Below are the code and all the weights of a small trained network. Each question names an input and a target symbol and asks about switching units off, where a switched-off unit gives its printed mean instead of its output.

import numpy as np


def w(rows, s, z=0):
    codes = np.array(rows[::2]) - 128.0
    scale = np.full(codes.shape[1], s)
    scale[-1] = z or s
    return codes * scale


def f(y):
    return y / 2 * (1 + np.tanh(0.7978845608 * (y + 0.044715 * y**3)))


def softmax(a):
    e = np.exp(a - a.max(-1, keepdims=True))
    return e / e.sum(-1, keepdims=True)


def log_softmax(a):
    a = a - a.max(-1, keepdims=True)
    return a - np.log(np.exp(a).sum(-1, keepdims=True))


def net(x, mask):
    ids = ['ΛΦαβζθστψ'.index(c) for c in x.split()]
    T = len(ids)
    res = E[ids] + P[:T]
    u = 0
    for l in range(2):
        r = res
        for j in range(3):
            rows = slice(4 * j, 4 * j + 4)
            q, k, v = (r @ M[l][rows].T for M in (Q, K, V))
            z = softmax(np.where(np.tri(T) > 0, q @ k.T / 4**0.5, -1e9)) @ v
            o = O[l][rows]
            res = res + np.where(mask[u + j], z, o[:, -1]) @ o[:, :-1]
        u += 3
        y = f(res @ A[l][:, :-1].T + A[l][:, -1])
        res = res + np.where(mask[u : u + 4], y, B[l][:, -1]) @ B[l][:, :-1]
        u += 4
    return log_softmax(res[-1] @ U[:, :-1].T + U[:, -1])


Q, K, V, O, A, B = {}, {}, {}, {}, {}, {}
E = w([
[53,86,161,173,39,168],'Λ',
[184,95,229,71,93,148],'Φ',
[98,77,183,222,168,197],'α',
[217,88,98,137,140,89],'β',
[139,10,59,124,68,117],'ζ',
[162,185,113,134,158,77],'θ',
[79,56,114,89,101,254],'σ',
[116,199,145,117,111,103],'τ',
[90,190,135,52,115,194],'ψ',
],0.016)
P = w([
[88,151,111,39,218,75],'0',
[132,178,106,198,76,39],'1',
[105,155,131,50,180,124],'2',
[154,200,107,216,42,106],'3',
[113,135,142,52,152,129],'4',
[188,215,101,237,2,165],'5',
[126,121,144,66,124,146],'6',
],0.0085)
Q[0] = w([
[180,178,210,118,96,215],'L0H0',
[151,132,140,155,119,59],'L0H0',
[76,82,38,174,245,74],'L0H0',
[122,209,198,101,159,79],'L0H0',
[133,119,88,188,165,163],'L0H1',
[25,133,76,228,128,129],'L0H1',
[145,117,205,165,129,115],'L0H1',
[101,77,136,126,170,136],'L0H1',
[119,134,140,133,142,100],'L0H2',
[156,57,128,133,133,126],'L0H2',
[179,93,163,147,119,74],'L0H2',
[80,58,89,84,136,116],'L0H2',
],0.011)
K[0] = w([
[152,191,182,150,75,177],'L0H0',
[128,134,107,140,127,3],'L0H0',
[93,74,94,120,190,106],'L0H0',
[84,205,177,101,125,83],'L0H0',
[121,113,148,151,183,70],'L0H1',
[53,118,158,98,161,84],'L0H1',
[134,139,89,205,130,123],'L0H1',
[145,102,97,100,168,161],'L0H1',
[111,135,139,145,142,101],'L0H2',
[135,79,94,95,158,134],'L0H2',
[165,98,139,131,93,151],'L0H2',
[135,44,67,140,86,149],'L0H2',
],0.013)
V[0] = w([
[84,26,110,117,200,3],'L0H0',
[53,141,81,100,114,130],'L0H0',
[91,154,101,41,117,112],'L0H0',
[102,153,118,193,146,113],'L0H0',
[117,43,195,65,162,73],'L0H1',
[144,77,191,104,104,98],'L0H1',
[146,105,117,159,68,155],'L0H1',
[155,135,87,96,137,231],'L0H1',
[171,79,123,127,88,153],'L0H2',
[223,142,199,72,79,109],'L0H2',
[102,94,87,44,144,132],'L0H2',
[99,96,167,87,151,38],'L0H2',
],0.0065)
O[0] = w([
[160,19,111,163,73,170,3],'L0H0',
[24,90,80,92,162,114,116],'L0H0',
[182,118,63,31,225,117,157],'L0H0',
[85,87,147,133,133,63,92],'L0H0',
[155,253,213,152,54,124,136],'L0H1',
[214,189,180,131,123,138,164],'L0H1',
[158,76,179,81,148,101,134],'L0H1',
[139,149,71,122,107,225,125],'L0H1',
[118,93,74,97,122,156,124],'L0H2',
[100,70,140,100,133,47,234],'L0H2',
[153,94,81,50,17,135,153],'L0H2',
[67,19,65,67,113,122,162],'L0H2',
],0.0046,0.0057)
A[0] = w([
[105,231,76,162,116,118,255],'L0N0',
[157,65,100,254,42,95,52],'L0N1',
[208,34,171,249,94,175,86],'L0N2',
[212,141,101,174,179,68,153],'L0N3',
],0.0081,0.0046)
B[0] = w([
[76,2,121,119,155,19,254],'L0N0',
[88,249,110,140,95,165,173],'L0N1',
[72,201,120,40,209,95,173],'L0N2',
[188,61,58,158,85,214,160],'L0N3',
],0.0088,0.0059)
Q[1] = w([
[202,176,197,170,147,121],'L1H0',
[105,150,70,171,1,170],'L1H0',
[28,162,214,77,121,140],'L1H0',
[63,14,76,200,94,111],'L1H0',
[52,218,167,215,136,112],'L1H1',
[65,142,113,89,129,64],'L1H1',
[124,163,67,52,178,126],'L1H1',
[117,88,126,70,8,104],'L1H1',
[203,136,54,9,167,76],'L1H2',
[33,153,232,151,172,80],'L1H2',
[137,100,201,126,127,183],'L1H2',
[253,110,220,131,125,80],'L1H2',
],0.0082)
K[1] = w([
[199,210,180,67,147,105],'L1H0',
[146,32,166,136,118,188],'L1H0',
[50,169,194,136,78,66],'L1H0',
[105,60,78,177,117,115],'L1H0',
[75,141,228,152,91,180],'L1H1',
[69,81,173,145,182,43],'L1H1',
[171,65,79,159,241,115],'L1H1',
[157,74,143,94,49,10],'L1H1',
[194,121,58,8,56,27],'L1H2',
[15,182,254,109,133,43],'L1H2',
[181,161,217,119,62,233],'L1H2',
[199,201,139,176,79,29],'L1H2',
],0.0069)
V[1] = w([
[162,171,106,159,103,92],'L1H0',
[150,70,186,127,192,131],'L1H0',
[154,119,28,62,186,107],'L1H0',
[90,144,128,35,229,69],'L1H0',
[221,50,215,152,147,95],'L1H1',
[120,161,64,176,40,160],'L1H1',
[132,170,81,225,125,102],'L1H1',
[191,2,142,27,207,222],'L1H1',
[128,173,96,218,80,157],'L1H2',
[103,180,187,147,128,170],'L1H2',
[33,24,22,145,171,93],'L1H2',
[66,156,120,74,149,156],'L1H2',
],0.0048)
O[1] = w([
[103,109,115,128,100,137,124],'L1H0',
[158,151,184,211,188,114,109],'L1H0',
[119,189,49,145,112,73,156],'L1H0',
[169,147,173,67,235,154,252],'L1H0',
[127,107,150,185,153,154,124],'L1H1',
[226,115,53,47,180,169,43],'L1H1',
[245,82,148,106,223,46,61],'L1H1',
[100,169,213,227,188,151,118],'L1H1',
[114,119,110,48,52,131,12],'L1H2',
[135,176,32,156,143,134,95],'L1H2',
[184,178,252,194,18,158,133],'L1H2',
[198,84,142,175,117,125,171],'L1H2',
],0.0037,0.0048)
A[1] = w([
[83,5,124,98,206,125,176],'L1N0',
[239,113,100,202,23,1,192],'L1N1',
[250,4,99,229,51,160,37],'L1N2',
[103,88,86,147,132,45,253],'L1N3',
],0.0077,0.0031)
B[1] = w([
[85,183,66,208,114,130,248],'L1N0',
[181,184,118,109,160,196,253],'L1N1',
[130,238,120,126,70,9,171],'L1N2',
[127,38,110,112,148,142,248],'L1N3',
],0.012,0.0049)
U = w([
[88,92,131,130,126,23,91],'Λ',
[139,168,106,112,132,254,96],'Φ',
[100,108,158,216,52,159,224],'α',
[155,90,88,162,187,173,216],'β',
[166,142,244,78,128,161,240],'ζ',
[77,203,149,212,124,181,101],'θ',
[140,169,129,148,109,104,96],'σ',
[66,199,100,67,191,154,3],'τ',
[118,104,94,44,59,144,62],'ψ',
],0.0084,0.0049)

Each question gives the input, a string of symbols that net reads in full, and the target symbol t.
The units are the heads (4 rows each of Q, K, V and O) and the neurons (one row each of A and B). Each row of codes is followed by its name. A weight is (code - 128) times the scale printed after its matrix; where a second scale follows, it is the last column's (O, A, B and U).
mask holds one flag per unit, layer by layer, with each layer's heads first. A switched-off unit (its flag False) gives its mean, the last column of its rows in O or B, instead of its output. The means were averaged over made-up inputs and are rounded, as every weight is.
A unit's drop is (log p(t) with every unit on - log p(t) with that unit switched off) / (log p(t) with every unit on - log p(t) with every unit switched off).
The circuit of an input: a set's keep is (log p(t) with only the set's units on - log p(t) with every unit switched off) / (log p(t) with every unit on - log p(t) with every unit switched off). Starting from the 12 units with the biggest drops (on a tie, the unit counted first), units are removed one at a time, each time the one whose removal leaves the highest keep (on an exact tie, the one counted first), for as long as the keep stays at least 0.8.
circuit, biggest first: the units of the circuit, biggest drop first
unit that matters most: the unit with the biggest drop
top k neurons: the k neurons with the biggest drops, biggest first
top k neurons in layer l: the k neurons of layer l with the biggest drops, biggest first
which heads matter: for each layer, one digit per head in row order, 1 if its drop is at least 0.15 and else 0, layers parted by /
drop when u is switched off: that unit's drop, to one decimal
input ψ α Φ ψ θ θ, target σ: unit that matters most : L1N2
input ζ σ θ ψ, target Λ: circuit, biggest first : [L0N0 L1N1]
input ψ Φ Φ Φ ψ, target ζ: circuit, biggest first : [L1N0 L0H0 L0H1]
input β Λ Φ ψ θ ζ, target θ: which heads matter : 100 / 000
input θ θ ζ Λ, target ψ: which heads matter : 000 / 010
input τ Φ Φ Φ Φ θ Φ, target β: circuit, biggest first : [L0H1 L1N2 L1N0]
input Φ Φ ψ σ, target α: top 4 neurons : [L1N1 L0N2 L0N1 L0N0]
input Φ Φ Φ Λ Φ ψ Φ, target τ: circuit, biggest first : [L0H0 L0H1 L1N0]
input Φ ψ Φ τ Φ Φ ψ, target ζ: circuit, biggest first : [L0H0 L1N0]
input Φ ψ τ τ, target β: which heads matter : 000 / 000
input Φ τ ζ ψ β ζ, target θ: top 2 neurons : [L0N1 L1N3]
input Λ Φ ψ σ Φ ψ τ, target Λ: circuit, biggest first : [L0N0 L1N1]
input τ τ Φ Φ τ β, target Φ: top 2 neurons : [L0N2 L0N1]
input Φ Φ τ Φ Λ σ α, target θ: circuit, biggest first : [L1N0]
input Λ τ ψ Λ, target ψ: which heads matter : 100 / 010
input β Φ τ α θ τ, target β: top 2 neurons : [L1N1 L0N0]
input ψ θ β τ ψ θ, target σ: top 3 neurons : [L1N2 L0N3 L1N1]
input Φ ψ Φ, target τ: top 4 neurons : [L0N0 L1N0 L0N3 L1N3]
input Φ θ Φ, target β: top 2 neurons in layer 1 : [L1N0 L1N2]
input Φ Λ ψ Λ θ, target β: top neuron in layer 1 : [L1N2]
input ψ Φ Φ Λ β, target σ: drop when L1N2 is switched off : 1.4
input Λ ψ Φ Φ Φ α, target τ: drop when L1H1 is switched off : 0.1
input ψ τ ψ Φ α, target θ: drop when L0N1 is switched off : 0.2
input Φ θ β, target σ: drop when L0N2 is switched off : 0.1
